(in the rows, 128 means zero)
Each row has a class, written after it, and each block has its own classes.
[126 148 127 139 131 130 114 103  44 181 135 105 128 117  96 114 109 175
 113 169 108 128 156 176 124  72  91 109  48 158 147 158 140]	Kegi
[112  86 117 189 157 150 158 162 166 162 162 132  94  65 130 203 123 202
 139 156 114 109 151 111  97 149  66 163 106  95 132 133 131]	Gizor
[107 114 129 106 145 127 170 109 165 167 137 114 112 119 132 205 113 164
 134 139 118 149 108 109 146 158 117 100  82  83 112 172 115]	narak
[135 145 143 161 161 131 151 148 186 134 151 107  60 130 114 139 179 157
 131 137  92  72  92 143 107 142 106 136 144 134 148 153  79]	Zaman
[148 104 170 156 154 184 155 150 137 191 172 129  81  93 130 127 113 138
 106 135 157 114 133 151  84 202 105 184 122  99  97 168  67]	zemat
[ 94  83  65 136 135 185 137  95 103  92 161 119 109 120 138 166 112 141
 145 161 140 123  82 137 108 175 145 128  83 131  80 142  92]	Reti
[145  86 114 146  90 135 152 183 127 144 199 121  86 119  99 194 126 156
 118  91  99 113 102 151  85 113 139 120  96 130 130 128  58]	teso
[ 97  67 128 193  62 166 104 159  63  87 125 123 137  76 152 110 135 126
 126 129 144 185 129 106  75 140 102 192 137 159 150  69 130]	Reti
[138  79 129 120 118 137 119 128 164  96 159 144 142 140  95 143 125 103
 149 103 168 114 154 119 129 130 142 159 180 130 132 103 142]	zemat
[136  86  57 167  51 135  88  88  99  89 113  95  93 160 138  55 167 158
 112 113 112 139 101 133 130 163 134 150  96 154  92 135  56]	zemat
[ 86 124 147 164 124 109 128 116 116  80 116 119 135  78 110 143 172 108
 113 135  89 154 101  90 131 123 130 144 113 155 187 110 129]	Zaman
[ 86 119 153 140 127 137 135 144  71 132 113 118 103 149  86 204 128 146
 136 132 117  75 111 176 130 150 120  89 151 155 155 171  99]	Zaman
[128 134 148 125 154 116 139 106  87 167 178 119 129 117 130 114 130 105
 124 134 163 134 147 133 121 138  77 124 130 144 151 110  68]	Zaman
[105 102 165 144  45 155 161 208  65 166 112 143  97 145 150 180 134 198
 127 157 116 141 134 137  86 168 134 118  97 116  52 180  64]	Zaman
[116  99 147 135 116 118 112 135 175  71 195 111 165  95  94 189 116 153
 169 129 103 145 142 102 120  77 150 135 102 114 173 111 155]	narak
[114 129 137 111 136 149 148 101 141 147 128 101 120 153 127 184 140 137
 111 108 128 131 112 115 150 156 147 106 113  90 113 166 105]	zemat
[126 120 113 112 120 140 145  92 131 168 126 128 141 173 135 167 122 156
 123 120 127 138 143 123 148 187 113 116 102  79 120 182 103]	teso
[ 95   4 113 133  48 184 127 179 176  97 155 138 127 135 172 127  91 161
 159 175 115 163  95 119 111 145 158  63  69 162 164 171 130]	Nogi
[147 155 150 152 155 156 118 168  99 190 197 139  96 147 171 159  94 186
 154 156 154 112 150 153  82 181  71  97 114  96 128 135  60]	Kegi
[ 95  89 137 139  72 161 132 197 161  89 119 141 188  81 162  66  98 179
 174 135 109 169 131 170  80 126 152 155  85 107 175 184 158]	Zaman
[135  94 141  97 101 138 139 116 147 142 168 123 120 161  97 203 106 165
 133 112 134 181 104 123 134 193 164 115  82  87 112 155  90]	narak
[152  94  87 125 131 147 115 154 201 151 171 117 100 105 139 161  90 114
 164  66 135  96 128 158 124 164  87 131 144 114 129 171  82]	zemat
[162 103  96  99 141 150 153 137 171 134 150 123 103 147  91 129 151  84
 134 107 154 134 134 124 112 144 131 148 158 136 123 118 143]	Zaman
[134 138 137 104 134 138 160  98 153 154 146 117 127 126 115 211 144 140
 113  99 116 138 116 104 152 137 142 119 102  90 112 156  91]	zemat
[114 141 159 143 102 123 119 125  83 145 181 110 141  86 108 177 100 158
 133  87 133 168 129 155 113 145 109 133  93 116 193 118  91]	Kegi
[121 119 124 104 133 132 163 111 145 168 114 120 126 144 119 196 146 149
 117 121 124 147 119 111 132 137 125 108 123 105 140 176 100]	Kegi
[105 131 145 165 110 125 100 161 120  87  73 125 139  60 111 151 111 160
 131 141  73 128 112 137 120  92 135 155 113 145 160 154 156]	Gizor
[172  80 119 159  11 204 125  62 124 126 189 117 139 136 189  88 130 181
 122 137 116 131 151 109 155 191  96 141  88 152 163 175  52]	teso
[146 125 124 125 126 149 124 113 124 128 158 131 141  93  92 127 112  87
 131 127 149 148 147 124 107 133 112 187 128 133 120 120 125]	teso
[ 89  95 153 121 101 122 107  78 147  95 158 109 185  94 102 155 105 118
 146 127 124 174 154 108 158 124 137 143  78 121 167 142 169]	Nogi
[ 97 142 129 115 136 125 173 109 174 162 134 122 127 148 151 191 153 170
 129 116 133 141 114 107 139 147 117 119 105  76  94 169 116]	Kegi
[115 143 139 108 157 116 148 137 152 137 130 131 122 100  96 205 110 177
 148 168 109 174 105 107 112  78 116 111 101 109 171 116 136]	Zaman
[ 96 116 168 120 133 117 169 111 137 129 162 122 150  66 118 183 118 154
 119 115 121 158  86 130 122  79 134 149 100 121 167 117 104]	Reti
[152 123  90 117 113 150 116  75 117 145 145  97 133 139  96 113 141 102
 116  66 158 159 136 153 127 174 114 176 122 126 129 153 106]	Kegi
[111 144 106  97 146 112 160  99 165 159 147 116 131 147 114 194 147 157
 139 110 133 166 115 116 134 161 127 114  91  77 123 151  99]	Kegi
[ 84  71 112 112 123  82 135 132 173  63 160 138 158  91  83 208  87 155
 169 129 115 143 137 105 132  59 157 127 115 110 165 100 187]	Zaman
[193 144 145  97 119 156 137 101 145 148 138 129 154 135 122  79 152  95
 111 102 164 186 147 114 125 100 116 167 144 137 159  95 154]	Nogi
[134  45 153 161  18 149  87 209 125 107 142 167 119 162  96 186 149 162
 148 132  84 147 122 129 104 158 141 135 115 191 129 145  94]	Reti
[113 139 104  88 152 142 178  99 181 142 141 115 125 163 130 178 150 160
 147 139 126 146 113 110 142 173 142  99  93  73 114 165 119]	Zaman
[ 97 120 150 116 101 120 155 108 126 127  90 128 168  58 134 131  84 155
 140 129 135 176 154 127 143 120 120 153 103  88 172 130 202]	Nogi
[154 130 119 136 172 130 127 190 151 163 159 108 125 142 200 188 122 133
 123  88 103 139 149  89  90 145 124  91 108  34 102 160  95]	narak
[ 88 172 131 138 165 114 149 134  77 119 115 121 132  60 111 168 140 134
 146 162 105 120 106 140 103  83 100 120 116 145 151 129  83]	Zaman
[152 109 135 112 147 133 146  85 118 128 187 143 131 129 105  77 135  82
 112 116 182 149 126 136 134 153 128 161 130 154 156  50 152]	Reti
[140  33 116 157 115 144 126 128 119 159 183 137 150 164 167  91 140 133
 102 115 155 119 188 109 122 130 105 126 117 121 126 135 105]	zemat
[100 113 125 140 111 116 124 148  89 132 156 124 125  72 119 141  83 158
 155 155 123 117 132 165 121 143 111 110  81 149 134 133  85]	Gizor
[108 105 140 105 112 130 142 101 143 138 130 126 130 149 111 185 127 141
 133 124 137 137 114 126 147 144 129 138 129 125 101 148 116]	Reti
[137 165  98 117 185 101 119  73  70 122 115 138 141 162 122 117 118 169
 124 146 123  86 110 182 139  53 121  93 108 129 129 138 109]	Nogi
[163 153 134 109 154 144 160  89 152 112 125 137 128 145 103  98 172 108
 107 110 154 143 102 128 133 104 144 156 152 132 155  81 176]	Nogi
[124 157 170 125  96 105 147 131 103 106 129 126 142  66  88 168 101 153
 136 136 114 163 139 112 120 107 141 150 125 104 205  72 150]	teso
[152 132  93 105 137 135 143  79 125 108 146 122 108 165 104  86 153  90
 116  95 171 129 107 143 142 149 136 146 154 146 125  89 139]	Zaman
[118  98 153 128  91 174 129 166 170 165 154  80  56 154 138 128 114 130
 135 138 129 122  99 151 114 190 114 101 114 149 112 193  91]	Zaman
[113 142 125 155 131 109  95 109  65 142 143 103 132 125  83 126 143 139
 126 133 119 130 148 157 116 100  93 135  97 158 156 126 116]	Kegi
[128  79 137 181  48 173 123 180 146  77  95 180 112 103 160  85 137 178
 144 210  69 103 132 114 136 210 159 127  81 170 131 166 165]	Gizor
[141 138 109 112 122 127 113 130 142  93 132 139 126 146  98 100 127 120
 154 124 164 153 133 127 123 126 145 151 142 122 117  61 174]	zemat
[184  93 168 142  88 147 132 231 164 234 117 137  86 161 142 130 144 157
 102  80 128 183 132 136  74 151  73 131 159 130 188 155  93]	Kegi
[147 155 151 116 162 146 133  95 170 105 155 124 115 114  75 109 142  88
 145 140 171 109 135 123 141 119 124 170 174 149 147  69 178]	zemat
[109 141 122 119 145 124 124  65  76 123 171 100 145 140 111 179 115 135
 116 106 143 108 126 148 145 101 135 106 108 124 135 141 104]	Kegi
[126 120 125 112 137 143 153 105 150 130 117 144 138 143 137 194 136 152
 119 119 122 130 120  99 147 156 156 124 117  76  99 166 107]	zemat
[123  86 125 147  49 140 131 159  36 160 134 129 149 187 128 121 181 170
 141 169  97 119 220 129 128 189 116  74  78 146 139 167  96]	Zaman
[ 93  18  95 143  61 174 118 152 194 107 166 102 117 150 191 104 105 160
 129 137  99 128  94 131 123 107 154 110  50 148  73 200 145]	Reti
[103 125 128 140 122  96 119 132 101 126 160  93 116  77 124 157 113 120
 135 119  98 111 105 147 123  88 113 112  83 151 101 154  65]	narak

A new block, with new classes.
[137  96 104 109 125  86 151 114 175 138  63  36 111 137 116 105 152  84
 172 111 136 175 165 127 123 114 106 160 145 142 107 148 136]	zita
[156 121  78 159 110 163 101 133  72 156  90 119 108 172 147 101 140 143
  90 125 180 140 119 100 118 126 153 178 124  94  86 150 118]	Mapi
[ 90 114 161 104 133 134 136 129 137  74 123 120 140 174  98 121  97 107
 140 126 156 120 156 128  79 122 157 133 130 156 132 158 133]	luvut
[119  84 176 108 143 186  91 173  80 120 171 155 136 237 127 109 121  90
 172 128 153 116 166 163 143 172 136  62 152 132 132 203 124]	Davoz
[122 123 195 146 150 102  90 124 137  92 115 107 137 111 179 141 134 148
 133 140  98 103 106 102  90 108 111 148 101 107 147 143  88]	pud
[134 127 122 159 134  71 108 110 148 113 119 118 159 132 159 132  65 131
 115 106 116 135 142 129 136 107 161 122 145 136 145 166 104]	zofor
[139  95 115 100 128 135  90  86 186 153 125  71 123 124 161 106 151 197
 214 173  72 133  91 146 188 118  67 109 123 160 142 197 120]	zita
[ 59 158  98  91  81 214 115 159 143 148 125  78 107 175  82 145 148 150
 119 162  85  80 141 137 118 169 159 191 166 147  73  73 170]	Fiti
[ 93 106 117  69  74 172 145 137 140 189 135 116  71 212 113 109  73 215
 177 152 143 177 169 159 175 148 103 179 179 152 122 225 152]	repa
[ 88 133 130  56  94 175 152 150 128 164 148 148  99 155 104 118 136 131
 213 237 199 108 150 130 142 170  93  96 151 135 158 127 107]	zofor
[103 129 164 140 135 110 111 156 132 119 110 150 122 147 126 134  96 151
 150 121 142 134 114 106 122 116 161 157 104  93 131 114  97]	repa
[116 150 124 110 139 148 128 122 137 116 113 115 107 140 140 125 138 155
 133 154 105  89 122  96 126 132 128 126 137 137 123 152 115]	pud
[135  66 176 130 138 192 145 192 159 149 116  68 136 176 162 202 163 126
 166 189 189  92 176 167 146 127  73 147 142 184 126 163 173]	Sis
[ 87 184 159  90 149 105 119 158 146 135  93 119 153 171  86 144  92  74
 103 109  82 160 132 103 100 114 147 165 127 149 105  97 128]	Sis
[120 101 118 122 171 128 125 114 117  90 111 104 100 160 148 124 104 140
 153 122 141 105 139 110 114 120 144 145 137 132 145 208 149]	luvut
[ 95 159 180 138 152 118  85 126 156 111  78 150 137 151 122 151  91 172
 163 119  76 135  96  53 107 116 103 148 116 137 143 164  95]	Mapi
[154 127  82 125 121  98 145 130 133 155 165  99 126 132 150  93 146  71
 128 142 164 125 146 189 130 132 120 112 129 111 117 121 120]	zita
[ 62 119 160 149 138 113 135 168 158  81  98 161 132 210 144 136  91 156
 101 113 127 150 150 116 111 127 158 190 118 103 129 150 138]	Sis
[145  63 111 133 130 107 111 150 118 185 132  87 143 159 122 117 140 130
 219 151 109 212 153 153 182 152  40 154 102 119 150 161 146]	zita
[ 75 136  98 129 150 125  81  98 158 123 134  99 104 161 163 111  72 118
 148 130 160 126 141 111 109 123 132 124 168 134 138 173  88]	repa
[166  96 132 125 158 150 115 102 121 155 155  91 137 128 145 113  89  90
 153 123 143 134 141 114 104  92  91  83 101 189 128 133  82]	Fiti
[134 121  86  98 156 145 131 136  89 164  75  92 136  98  92 141 157  43
 152 189 209 172 126 141 141 144 126 144 103 150  90 111 157]	repa
[ 98 146 161 168 145 104  55 109 133 124 114 149 149 182 165 122 100 116
 108  94 105 159 112 118 114 122 111 129 124 128 103 175  98]	zita
[106  94  65 114 168 113  81 139 141 181 119  96 132 174 136 130 160  85
 148 127 142 144 170 132 143 126 136 122 142 138  96  77 160]	zofor
[147 187  77 162 120  90 150  85 170 154  30 198 126 160 135 112 140 170
 134  93  70 172 126  78 154 141 117  96 180  99 105 187 154]	Davoz
[140 111 140  89 131 154 102 117  99 190  74 145  54 144  91 107 180 187
 180  90 176 156 117  97  76 105  75 110 118 129  85 112 154]	pud
[128 124 157 118 144 120 105 138 141 125  88  85 126 152 129 145  95 126
 147 114 110 135 123  96 156 106 152 160 160 141 131 193 116]	repa
[107  93 114 102 121 129 161 152 178 138 164  76 120 206 156 119 171  59
 159 194 145  76 170 157 146 142 122 166 149 148 133 172 116]	luvut
[218 114 113 134 124  75 149  68 120 151  78 119  83  22 142 116 203 187
 164 124  92 150  72 121  85  98  21 140  91  86 157 144 155]	pud
[123 177  71 125 138 209 101 161 134 201 188  52 149 200 196 130 155  85
 101 204 131 116 155 151 149 153  91 163 115 147  78 113 123]	luvut
[ 65 141 111 123 172 102  92 114 141 113 116 159 100 172 144 118 104 166
 112  85 134 134 145 125 106 122 147 120 171 124 113 183 169]	pud
[103 131 146 136 113 112 149  89 159  88  75 130 108 128 166 159  91 189
 114 138  70 105 144 116  98 132 111 155 167 122 137 161 148]	Sis
[196 120 199 103 114 128 109 157 109 211 125  47 134  72 148 147 173 106
 148 142 203 121  97  98 122  59 133 155  88 134 102  19  74]	luvut
[101 133 156 119 148 144 110 150 117 100 106 131 144 170 105 130 100 119
 104 103 131 164 137  84  99 119 166 161 117 144 132 119 127]	Davoz
[ 47  70 143 120 151  83  95 121 151  66 112  97 135 162 124 128 121  90
 122 109 115 145 151 138 128 136 170 175 141 144 120 134 144]	zita
[148 113 142 109  84  92 116 124 117 128  66 115 216 160  45 117 116  40
 129 139 108 143 129 151 168 127 226 109 162 156  82 155 113]	repa
[129  96 135 123 149 130  98 126 154  94 111  23 150 128 131 144 112 100
 134 141 111 107 115 142 143 105 155 174 115 197 126 177 119]	zita
[162  43 146 109 115 183 131 136 140 155 165  82 148 168 153  92 154 144
 157 132 129 182 156 142 169 110  76 107 118 153 122 148 130]	Fiti
[162  97 114  90 159 140 131 102  79 166 104 169  88 168  91 155  91 203
 112  50  31 152 170  70 118 102 110 114 131 173 108  75 191]	zofor
[194  63 161 139  91 125 130 102 159 116  89  76 166 183 182 148 174 138
 148 159  18  89 178 108 146 121  77 113 200 122 158 207 135]	zofor
[ 89  99 129 125  87 146 169 147 120 128 148 131 122 193  87 143 139  84
 129 135 115 122 196 145 104 179 115 163 127 146  95  68 143]	luvut
[144 191 113 144 142 109 118 122 140 209 122 181  90 153 157 145 156 151
  80 109 105 137  93  83 101  88  68 173 105 128 104  80 129]	zita
[115  55 169  67  96  91 143 110 107 146 197 114  77 138 129  92  95 178
 134 111  88 169 154 117 128 108  93 182 128 139 174 121  91]	pud
[116 144 106  82 106 172  95 180  73 202 180 115 106 174 144 112 129 137
  90 140 195 152 146 136 166 131 159 155 169  99 111  92 141]	zofor
[ 55 130 145 160 144 103  66 133 149  87 121 146 134 140 135 129 107 145
 137  89 162 143 126 117  89 135 136 131 154  92 137 130 128]	Mapi
[175 155 147  76 113  96 107 135  80 195  96 131 148  51  58 162 152 124
 123 133 115 171  69 125 143  98 122 159 119 143 132  75 173]	zofor
[122  73  56 159  90 141  89 111  73 199 182 123 139 181 137  99 104 164
  78 124 139 198 166 159 142 138 110 176 108 150  96 103 129]	pud
[174 185  43  59 123 152 134  82 144 185  95  63  99 127 165  63 150 118
 108 119 168 171 150 198 131 115 129  71 213 106  54 201 196]	repa
[ 62 157 172 106 154 136 110 155 154 112 105 154  96 160 168 141 136 150
 132 146 151 121 112 134 112 137 120 146 138  93 119 150 147]	Sis
[140 131 164  70  86 138  85  97  84 153 171 115 153 127 130  83 131 107
 117 146  81 133 116 191 127 145 137  77 116 123  77  77  96]	zita
[116 101 107 114 128 130 101 118 140 100  63  49 114 168 122 117 106 138
 117 102 113 143 144  93 113 105 179 195 144 147 114 170 132]	zofor
[127 119 130 123 137 104 111 101  77 165 136 225 109 116 109 142 170 150
 115 102 122 157 111 132 146 143  66  86 168 126 126 145 190]	pud
[120 149 127 139 127 126 136  84 152 107 105 134  79  83 165 129 135 165
 134 153 107 101  83 113  77 123  77 166 122 108 151 170 129]	Fiti
[166 130  89 104 116 158  92 115 101 252 154 127  59 138 175 108 174 127
 164 141 196 127 125 206 130 138  62  88 147 104  68 132 145]	repa
[126 141 161  86 159 127 122  95 139 127  88 106 106  92 166 151 120 143
 127 154 117 128 110 102 107 108 121 154 126 162 136 144 131]	Davoz
[129 120 132 111 101 177 132 138 144  94 132  80  90 168 111 122 108 158
  97  79 129 104 141 147 102 111 163 158 166 145 109 163 149]	repa
[130 144 121 127 107 185 182 113 115 122 101 151  72 167 128 153 151 139
 114 140 107 114 120 136 166 180  78 165 147 174  89 241 172]	luvut
[ 94 149 203  82 144 114 128 166 106  99 120 169 122 148 116 134  92 134
 116 113 120 166 124 122 122 132 150 155 106 111 131 139 136]	zofor
[ 94 133 150 128 148 141  77 137 135 111  69  95 139 170 137 134 103 119
 151 141 146 113 119 100 110 120 159 133 136 131 113 157 102]	Sis
[120 133  59  96 106 101 112 119 108 196 116  90 103 201 113  62  81 158
 165 117 101 176 185 161 117 148 136 147 149 103  92 177 135]	pud
[114 123 127 113 161  88 146  95 152  88 108 122 119 136 155 102  97 126
 117 120 115 160 130  99 127 105 130 141 120 138 141 170 114]	zita
[107 172 165  94 169 113  72 139 163 144 115 118 139 119 116 151  97 152
 186 130  92 134  92 104 128 105 106 111 116 154 153 140 119]	zofor
[137 155 150  84 123 125 133  87 133 109 121 137 122 104 114  92 104 184
 135 130 100 137  94  72 122  96 124  94 134 145 153 158  88]	pud
[165  75 120 111 141  99 109  74 102 180  90 121  87 115 123 150 194  93
 139 159 112 101  91 107 113 103  65 169 120 192 126 174 130]	pud
